Below are the code and all the weights of a small trained network. Each question names an input and a class and asks about switching units off, where a switched-off unit gives its printed mean instead of its output.

import numpy as np


def w(rows, s, z=0):
    codes = np.array(rows[::2]) - 128.0
    scale = np.full(codes.shape[1], s)
    scale[-1] = z or s
    return codes * scale


def f(y):
    return y / 2 * (1 + np.tanh(0.7978845608 * (y + 0.044715 * y**3)))


def log_softmax(a):
    a = a - a.max(-1, keepdims=True)
    return a - np.log(np.exp(a).sum(-1, keepdims=True))


def net(x, mask):
    res = np.array(x, float).reshape(1, 3) / 4 @ E
    y = f(res @ A[0][:, :-1].T + A[0][:, -1])
    res = res + np.where(mask, y, B[0][:, -1]) @ B[0][:, :-1]
    return log_softmax(res[-1] @ U[:, :-1].T + U[:, -1])


A, B = {}, {}
E = w([
[107,180,120,133,248,113,58,169],'x0',
[102,102,125,17,152,100,155,220],'x1',
[161,60,69,132,140,30,96,106],'x2',
],0.013)
A[0] = w([
[121,128,99,155,217,64,72,120,105],'N0',
[122,143,171,109,62,207,180,136,191],'N1',
[137,60,89,131,67,50,149,99,139],'N2',
[123,214,171,125,207,225,101,161,148],'N3',
[118,126,126,90,126,115,136,168,124],'N4',
[135,153,129,252,126,148,103,53,251],'N5',
],0.024,0.015)
B[0] = w([
[227,169,71,126,216,133,174,113,217],'N0',
[149,144,37,154,83,208,158,177,227],'N1',
[135,64,244,104,110,97,86,146,224],'N2',
[5,107,175,109,151,87,93,109,233],'N3',
[125,146,131,87,113,126,162,159,172],'N4',
[122,124,124,246,119,111,96,57,252],'N5',
],0.028,0.033)
U = w([
[128,158,76,230,13,174,106,124,252],'0',
[120,177,98,46,46,207,173,224,198],'1',
[46,163,147,176,145,49,54,85,137],'2',
[35,203,179,2,157,86,126,168,88],'3',
[210,124,234,188,36,81,67,83,107],'4',
[160,57,179,33,100,53,110,243,181],'5',
[246,168,94,187,176,81,104,71,8],'6',
[227,187,110,28,179,57,190,190,40],'7',
],0.0092,0.0035)

Each question gives the input, the list of numbers given to net, and the class t.
The units are the neurons (one row each of A and B). Each row of codes is followed by its name. A weight is (code - 128) times the scale printed after its matrix; where a second scale follows, it is the last column's (A, B and U).
mask holds one flag per neuron, in row order. A switched-off neuron (its flag False) gives its mean, the last column of its row in B, instead of its output. The means were averaged over made-up inputs and are rounded, as every weight is.
A unit's drop is (log p(t) with every unit on - log p(t) with that unit switched off) / (log p(t) with every unit on - log p(t) with every unit switched off).
The circuit of an input: a set's keep is (log p(t) with only the set's units on - log p(t) with every unit switched off) / (log p(t) with every unit on - log p(t) with every unit switched off). Starting from all 6 units, units are removed one at a time, each time the one whose removal leaves the highest keep (on an exact tie, the one counted first), for as long as the keep stays at least 0.8.
circuit, biggest first: the units of the circuit, biggest drop first
unit that matters most: the unit with the biggest drop
top k neurons: the k neurons with the biggest drops, biggest first
drop when u is switched off: that unit's drop, to one decimal
input [-3,-3,0], class 0: unit that matters most -> N3
input [-8,5,4], class 5: top 2 neurons -> [N5 N2]
input [0,-1,2], class 4: top 3 neurons -> [N3 N1 N0]
input [-2,6,7], class 5: top 2 neurons -> [N5 N2]
input [-2,8,0], class 1: top 2 neurons -> [N5 N3]
input [2,8,-5], class 3: top 2 neurons -> [N3 N5]
input [-7,7,0], class 1: circuit, biggest first -> [N1 N5]
input [-1,7,1], class 5: top 4 neurons -> [N0 N5 N1 N3]
input [-2,2,0], class 1: top 3 neurons -> [N5 N3 N0]
input [1,1,8], class 7: top 2 neurons -> [N0 N5]
input [-1,-1,0], class 0: top 3 neurons -> [N3 N0 N2]
input [0,-1,-4], class 0: top 2 neurons -> [N1 N2]
input [-8,8,-3], class 1: top 2 neurons -> [N5 N1]
input [-5,-5,0], class 0: circuit, biggest first -> [N1]
input [3,0,7], class 6: top 2 neurons -> [N0 N4]
input [1,7,2], class 7: top 2 neurons -> [N3 N5]
input [2,1,3], class 7: drop when N5 is switched off -> 1.1
input [7,2,-2], class 3: drop when N3 is switched off -> 0.9
input [2,-3,2], class 6: drop when N3 is switched off -> 0.1
input [1,7,-8], class 3: unit that matters most -> N3
